X = [[610, 135, 394, 209, 412, 332, 391, 653, 169], [368, 396, 111, 492, 200, 589, 453, 402, 345], [653, 168, 213, 74, 104, 727, 226, 497, 237], [18, 722, 133, 439, 271, 505, 495, 31, 790], [263, 554, 211, 703, 214, 575, 353, 243, 569], [193, 765, 123, 148, 37, 624, 662, 61, 674]]
Which number is the entry just right of 135? 394
The entry just left of 727 is 104
Which number is the largest entry? 790
The entry just left of 211 -> 554
The entry just left of the largest entry: 31
Which number is the entry just right of the smallest entry? 722
Which number is the entry just left of 394? 135

Read these off the array that follows.
1) Give the entry just right of the largest entry.
2) Give the entry just left of -38.
3) Give the minimum.
[[36, 45, -46, 2, 72], [3, 27, -82, -71, 73], [45, 44, -28, 18, -33], [38, 16, 7, 0, -38], [-13, -44, 91, 51, -37], [17, -4, 50, 54, -16], [-22, -22, 31, 25, 7], [-9, -7, -18, -45, 18]]
1) 51
2) 0
3) -82

Read these off the array that follows.
1) What is the entry just left of the centre entry?
2) What is the 2nd smallest entry?
array([[  1,  11,  10,   2, -15,   1,   5,  -2,  -4,   2,   1,   0,   1,
          4,  -7],
       [ 50,  -7,  25,   0,  22,   7,  43,   0,  -1,  -3,  -2,  -4,  -4,
         90, -53],
       [ 21,  -9,  26,  -3, -12,  -9, -21,   1,  -5,  -2,  -1,   1,  -5,
        -49,   1],
       [ 41,   7, -32,   1,  34,  30,  28,   1,   3,   1,  -1,  -1,  -2,
         20, -12],
       [ 25,   9, -87,   0,  46,  33,  63,   2,   0,   2,  -1,  -5,   6,
         58, -21],
       [-78,  -5, -80,  -5,  79,  14, -63,   2,  -1,  -6,  -3,   1,   2,
          3,  -8],
       [ 72, -15, -25,   2,  19, -16,  25,  -1,  -2,   2,   0,  -2,  -5,
         -3, -28]])
1) 28
2) -80

data =
array([[203, 495, 649, 746, 800, 683, 280, 408],
       [550, 830, 500, 164, 306, 124, 796, 380],
       [351, 348, 733, 707, 896, 480, 301, 491],
       [356, 364, 736, 684, 892, 504, 296, 501],
       [548, 820, 565, 161, 316, 193, 794, 368],
       [363, 388, 737, 691, 915, 497, 270, 465],
       [358, 349, 754, 667, 914, 509, 282, 540],
       [345, 376, 734, 685, 914, 486, 289, 464],
       [227, 462, 656, 726, 795, 703, 292, 430],
       [506, 876, 553, 195, 358, 166, 783, 352]])
The first entry in the row that holds the largest entry: 363
Find the first entry on the main diagonal.
203
The top-right entry -> 408
Find the 2nd entry in reading order.
495
Find the top entry of the column that holds the largest entry.
800
Find the 3rd entry on the main diagonal.
733
The smallest entry -> 124
The second entry on the main diagonal -> 830
The smallest entry in the last column is 352
Find the entry directly below 280.
796
The entry directly below 540 -> 464
The bottom entry of the column that holds the smallest entry is 166
Find the entry just left of the smallest entry.
306
The entry just right of the largest entry: 497
The entry in the bottom-left corner: 506
The second entry from the end, reading row by row -> 783
The entry directly above 691 is 161
Find the entry directly above 820.
364
Find the fifth-last entry, reading row by row.
195
Find the entry directly above the largest entry.
316
Find the entry directly below 301.
296
The first entry in the row that holds the smallest entry: 550
Find the largest entry.
915
The entry just right of 794 is 368
Find the bottom entry of the column that holds the largest entry.
358
Find the fourth entry in reading order.
746
Find the entry directly below 667.
685
The entry just left of 376 is 345
The top entry of the column that holds the smallest entry is 683
Find the entry directly below 124.
480

arr =
[[ 33  47  -4  -7  -6  -8  -2  22  26  52  -3  31]
 [-16 -19   4 -32   1   8   1 -22 -29 -21 -17 -17]
 [ 43  -7  -1  -9  -4   2  -3 -15  -7  26 -10  -5]
 [-77   2  -3 -11  -2  -6  -2  25 -18   0   5  17]
 [-26 -18   5   9 -22  10 -20 -17  12 -42  -4 -19]
 [-13  53  -5 -10  -6 -12  -3  37  21  49   1  41]
 [-55 -46  -2  -6   0  -1  -3  -3 -46 -13   2 -11]
 [  4 -16   2 -25   0   5   0 -19 -24   3 -14 -12]
 [-22  33  -1  23 -23  -3 -20  27  45  13  10  25]
 [ -6  12   0  29 -26   2 -23  10  41  14   9  11]
 [-63  23   0   5 -11  -2  -9  30  22 -14  11  21]
 [  3  -5   2  -5  -9   6  -8 -10   3  10  -6  -4]]
Counting starts at 1.
The entry in row 2 and column 1: -16
What is the entry at row 1, column 2?
A: 47
The entry just right of the smallest entry -> 2
The entry in the top-left corner: 33
What is the bottom-left entry?
A: 3
What is the entry in the bottom-right corner?
A: -4
What is the entry just right of the largest entry?
A: -5
What is the entry directly below 45?
A: 41
The top-right entry is 31
What is the entry just left of 37?
A: -3
What is the largest entry?
A: 53
The entry directly below -15 -> 25
What is the entry just left of 29?
A: 0
What is the entry just left of the largest entry?
A: -13
What is the entry directly above -32?
A: -7
The entry at row 3, column 1: 43
What is the entry in row 1 and column 3?
A: -4
The minimum is -77
The entry just right of -29: -21
What is the entry in row 2 and column 2?
A: -19
The bottom entry of the column that holds the largest entry: -5
The entry in row 3 and column 3 -> -1
What is the entry directly below the smallest entry?
A: -26
